Here is a tiny trained network, its code and every weight. The questions are about switching its units off for an input and a class, where a switched-off unit gives its printed mean instead of its output.

import numpy as np


def w(rows, s, z=0):
    codes = np.array(rows[::2]) - 128.0
    scale = np.full(codes.shape[1], s)
    scale[-1] = z or s
    return codes * scale


def f(y):
    return y / 2 * (1 + np.tanh(0.7978845608 * (y + 0.044715 * y**3)))


def log_softmax(a):
    a = a - a.max(-1, keepdims=True)
    return a - np.log(np.exp(a).sum(-1, keepdims=True))


def net(x, mask):
    res = np.array(x, float).reshape(1, 2) / 4 @ E
    y = f(res @ A[0][:, :-1].T + A[0][:, -1])
    res = res + np.where(mask, y, B[0][:, -1]) @ B[0][:, :-1]
    return log_softmax(res[-1] @ U[:, :-1].T + U[:, -1])


A, B = {}, {}
E = w([
[106,30,31,168,38,90,69],'x0',
[8,166,145,50,100,145,41],'x1',
],0.011)
A[0] = w([
[159,177,191,93,169,135,142,75],'n0',
[105,155,52,131,192,136,122,254],'n1',
[130,40,86,176,117,156,96,91],'n2',
[127,192,200,52,195,103,122,95],'n3',
[1,174,105,64,103,102,121,125],'n4',
[203,102,156,179,54,99,223,160],'n5',
[109,179,145,132,161,154,170,151],'n6',
[168,133,26,119,51,119,111,139],'n7',
[132,118,58,208,189,105,214,99],'n8',
[141,82,112,115,70,126,124,164],'n9',
[81,137,88,37,172,125,43,99],'n10',
[78,117,80,184,75,56,94,84],'n11',
[243,76,127,111,161,117,111,97],'n12',
[189,101,115,174,137,110,178,96],'n13',
[63,156,96,50,97,149,143,115],'n14',
[67,20,85,150,171,20,70,82],'n15',
[141,110,217,105,131,213,208,74],'n16',
[158,203,165,121,156,190,112,165],'n17',
[110,102,78,98,202,169,138,253],'n18',
[137,120,93,108,152,181,135,214],'n19',
[182,158,210,92,72,249,184,114],'n20',
],0.009,0.008)
B[0] = w([
[116,198,58,98,68,187,176,194],'n0',
[234,40,167,245,225,118,55,208],'n1',
[72,195,122,115,103,164,211,185],'n2',
[147,165,114,152,34,188,123,233],'n3',
[51,132,194,110,174,69,174,248],'n4',
[139,151,196,111,189,113,172,215],'n5',
[157,93,99,164,102,182,161,192],'n6',
[173,96,104,133,82,128,144,201],'n7',
[82,186,138,63,154,95,168,185],'n8',
[145,109,87,170,110,157,74,182],'n9',
[45,172,170,40,162,109,171,215],'n10',
[129,183,121,133,83,208,136,197],'n11',
[72,241,179,96,148,95,213,168],'n12',
[90,192,172,39,133,82,255,181],'n13',
[85,143,149,80,170,43,222,196],'n14',
[156,155,69,115,76,144,158,205],'n15',
[138,180,132,130,54,136,184,183],'n16',
[126,123,97,104,113,168,58,219],'n17',
[201,23,121,190,196,114,55,207],'n18',
[159,34,107,168,191,149,37,175],'n19',
[178,163,35,145,124,147,177,198],'n20',
],0.0083,0.011)
U = w([
[93,157,223,56,157,57,181,77],'0',
[150,144,41,121,1,159,152,30],'1',
[178,36,158,182,191,100,87,253],'2',
],0.015,0.0057)

Each question gives the input, the list of numbers given to net, and the class t.
The units are the neurons (one row each of A and B). Each row of codes is followed by its name. A weight is (code - 128) times the scale printed after its matrix; where a second scale follows, it is the last column's (A, B and U).
mask holds one flag per neuron, in row order. A switched-off neuron (its flag False) gives its mean, the last column of its row in B, instead of its output. The means were averaged over made-up inputs and are rounded, as every weight is.
A unit's drop is (log p(t) with every unit on - log p(t) with that unit switched off) / (log p(t) with every unit on - log p(t) with every unit switched off).
unit that matters most: the unit with the biggest drop
top k neurons: the k neurons with the biggest drops, biggest first
drop of u: that unit's drop, to one decimal
input [1,-3], class 2: unit that matters most => n10
input [-6,-5], class 1: top 3 neurons => [n4, n20, n0]
input [6,7], class 0: top 2 neurons => [n4, n10]
input [7,-8], class 0: top 2 neurons => [n5, n13]
input [-7,6], class 1: top 2 neurons => [n3, n0]
input [0,-3], class 2: top 2 neurons => [n10, n4]
input [-8,7], class 1: top 2 neurons => [n3, n0]
input [3,4], class 0: drop of n10 => 0.2
input [7,-7], class 0: drop of n3 => 0.1
input [-5,-4], class 1: drop of n4 => 0.3
